Here is a tiny trained network, its code and every weight. The questions are about switching its units off for an input and a class, where a switched-off unit gives its printed mean instead of its output.

import numpy as np


def w(rows, s, z=0):
    codes = np.array(rows[::2]) - 128.0
    scale = np.full(codes.shape[1], s)
    scale[-1] = z or s
    return codes * scale


def norm(h):
    return h / np.sqrt((h * h).mean(-1, keepdims=True) + 1e-5)


def f(y):
    return np.maximum(y, 0)


def log_softmax(a):
    a = a - a.max(-1, keepdims=True)
    return a - np.log(np.exp(a).sum(-1, keepdims=True))


def net(x, mask):
    res = np.array(x, float).reshape(1, 7) / 4 @ E
    u = 0
    for l in range(3):
        y = f(norm(res) @ A[l][:, :-1].T + A[l][:, -1])
        res = res + np.where(mask[u : u + 7], y, B[l][:, -1]) @ B[l][:, :-1]
        u += 7
    return log_softmax(norm(res)[-1] @ U[:, :-1].T + U[:, -1])


A, B = {}, {}
E = w([
[113,152,109,118,141,117,105,138,121,142,134,126],'x0',
[147,128,109,161,148,111,129,132,114,103,144,139],'x1',
[215,143,142,152,118,128,93,98,66,206,78,83],'x2',
[202,75,136,35,130,88,83,176,142,125,157,133],'x3',
[130,122,137,171,113,119,111,152,117,118,142,123],'x4',
[170,175,94,145,48,70,114,39,255,144,146,98],'x5',
[133,101,130,145,113,112,172,123,130,125,126,126],'x6',
],0.0096)
A[0] = w([
[180,78,116,69,145,134,114,159,145,115,204,98,2],'0.n0',
[74,157,86,139,113,173,143,56,110,89,92,105,54],'0.n1',
[172,105,140,61,112,124,129,94,58,101,192,94,50],'0.n2',
[49,127,92,104,133,150,129,183,213,52,147,147,35],'0.n3',
[254,158,112,189,130,174,114,124,89,223,108,103,70],'0.n4',
[101,106,117,132,127,152,123,157,180,128,124,199,3],'0.n5',
[102,181,104,174,95,203,136,109,102,104,118,137,65],'0.n6',
],0.0076,0.0041)
B[0] = w([
[96,186,137,96,39,78,151,196,139,159,174,111,189],'0.n0',
[115,170,155,172,133,103,163,179,144,99,155,56,207],'0.n1',
[126,132,220,83,117,164,109,148,86,73,152,56,168],'0.n2',
[201,63,159,206,121,154,128,102,198,254,166,181,253],'0.n3',
[174,87,199,120,149,98,136,81,133,177,172,142,252],'0.n4',
[158,128,129,234,119,94,154,173,148,137,152,242,154],'0.n5',
[128,192,188,157,138,129,152,105,82,106,155,106,205],'0.n6',
],0.01,0.0055)
A[1] = w([
[135,147,129,185,89,62,41,79,228,76,166,94,5],'1.n0',
[49,77,94,107,97,154,126,188,149,118,108,29,61],'1.n1',
[190,92,92,81,32,70,67,202,170,103,149,98,209],'1.n2',
[204,135,135,129,79,87,69,37,185,101,114,64,7],'1.n3',
[50,103,2,150,55,198,135,152,198,36,188,247,20],'1.n4',
[134,79,213,144,224,188,144,251,20,164,127,114,56],'1.n5',
[155,45,78,109,107,99,33,68,81,112,209,139,215],'1.n6',
],0.0064,0.0023)
B[1] = w([
[128,55,65,52,68,225,158,72,214,56,79,202,210],'1.n0',
[184,137,78,134,215,145,144,149,172,90,97,128,135],'1.n1',
[41,215,145,164,94,95,103,148,122,39,153,105,212],'1.n2',
[31,18,1,167,146,233,96,183,144,118,89,145,199],'1.n3',
[233,123,196,176,199,107,128,141,163,244,190,130,173],'1.n4',
[78,77,9,74,142,242,135,94,146,34,60,181,254],'1.n5',
[41,185,167,116,143,137,119,83,97,161,121,113,178],'1.n6',
],0.0078,0.0088)
A[2] = w([
[172,138,146,29,59,38,123,203,114,95,164,148,80],'2.n0',
[80,127,52,115,87,119,94,78,177,140,120,155,103],'2.n1',
[97,167,141,167,69,149,135,56,152,81,152,95,253],'2.n2',
[190,85,124,109,147,122,68,78,54,240,68,69,113],'2.n3',
[126,78,58,172,137,172,98,143,211,119,116,152,243],'2.n4',
[53,123,201,120,110,178,144,113,118,168,255,102,250],'2.n5',
[84,222,146,223,176,152,198,71,127,116,118,117,79],'2.n6',
],0.0094,0.0021)
B[2] = w([
[103,180,144,226,114,90,81,213,127,99,71,5,160],'2.n0',
[122,138,95,94,131,148,161,114,67,72,111,169,197],'2.n1',
[60,151,145,104,136,157,121,176,98,97,117,117,215],'2.n2',
[157,107,132,197,152,68,169,140,236,166,194,166,166],'2.n3',
[139,47,118,94,192,157,129,76,74,137,106,114,249],'2.n4',
[188,202,183,133,93,75,145,124,86,186,122,142,211],'2.n5',
[148,176,114,88,67,45,42,179,161,110,138,77,202],'2.n6',
],0.013)
U = w([
[32,49,39,60,151,232,182,58,21,13,38,168,252],'0',
[51,239,185,149,1,67,71,227,67,50,90,24,68],'1',
[210,51,208,219,155,75,207,95,184,208,197,210,31],'2',
],0.0087,0.0028)

Each question gives the input, the list of numbers given to net, and the class t.
The units are the neurons (one row each of A and B). Each row of codes is followed by its name. A weight is (code - 128) times the scale printed after its matrix; where a second scale follows, it is the last column's (A, B and U).
mask holds one flag per neuron, layer by layer. A switched-off neuron (its flag False) gives its mean, the last column of its row in B, instead of its output. The means were averaged over made-up inputs and are rounded, as every weight is.
A unit's drop is (log p(t) with every unit on - log p(t) with that unit switched off) / (log p(t) with every unit on - log p(t) with every unit switched off).
The circuit of an input: a set's keep is (log p(t) with only the set's units on - log p(t) with every unit switched off) / (log p(t) with every unit on - log p(t) with every unit switched off). Starting from the 12 units with the biggest drops (on a tie, the unit counted first), units are removed one at a time, each time the one whose removal leaves the highest keep (on an exact tie, the one counted first), for as long as the keep stays at least 0.8.
circuit, biggest first: the units of the circuit, biggest drop first
top k neurons: the k neurons with the biggest drops, biggest first
k most important neurons of layer l: the k neurons of layer l with the biggest drops, biggest first
drop when u is switched off: that unit's drop, to one decimal
input [4,-2,7,1,7,8,3], class 0: top 2 neurons	1.n3, 0.n3
input [3,1,-4,5,-1,-3,1], class 1: circuit, biggest first	0.n0
input [-2,4,8,-6,3,8,7], class 0: 3 most important neurons of layer 1	1.n3, 1.n0, 1.n4
input [-4,1,-6,-7,-3,4,4], class 1: top 3 neurons	2.n6, 0.n1, 0.n6
input [-2,-8,-6,2,6,-5,-8], class 2: top 2 neurons	0.n3, 1.n4
input [8,2,8,-8,0,-6,0], class 1: top 3 neurons	2.n6, 0.n3, 0.n6
input [-6,-6,2,0,1,1,5], class 2: top 3 neurons	1.n5, 1.n0, 0.n4
input [-6,-4,-8,4,3,6,5], class 2: 2 most important neurons of layer 1	1.n4, 1.n5
input [-5,0,8,-6,-8,2,1], class 2: top 3 neurons	0.n4, 2.n3, 1.n2
input [3,-1,2,-1,-4,0,2], class 2: top 2 neurons	0.n4, 1.n2
input [5,7,3,-6,3,6,5], class 0: top 2 neurons	1.n0, 1.n3
input [4,-6,-6,-7,1,-6,5], class 1: top 3 neurons	2.n6, 1.n0, 1.n3
input [2,6,-1,1,-4,0,-7], class 1: top 2 neurons	1.n5, 1.n3
input [4,4,4,0,5,2,7], class 2: circuit, biggest first	0.n4
input [4,8,-2,0,7,2,-3], class 0: drop when 1.n0 is switched off	1.8
input [-3,-4,6,3,-5,-2,-7], class 2: drop when 2.n3 is switched off	0.1
input [4,-3,8,-1,7,8,1], class 0: drop when 1.n0 is switched off	0.6
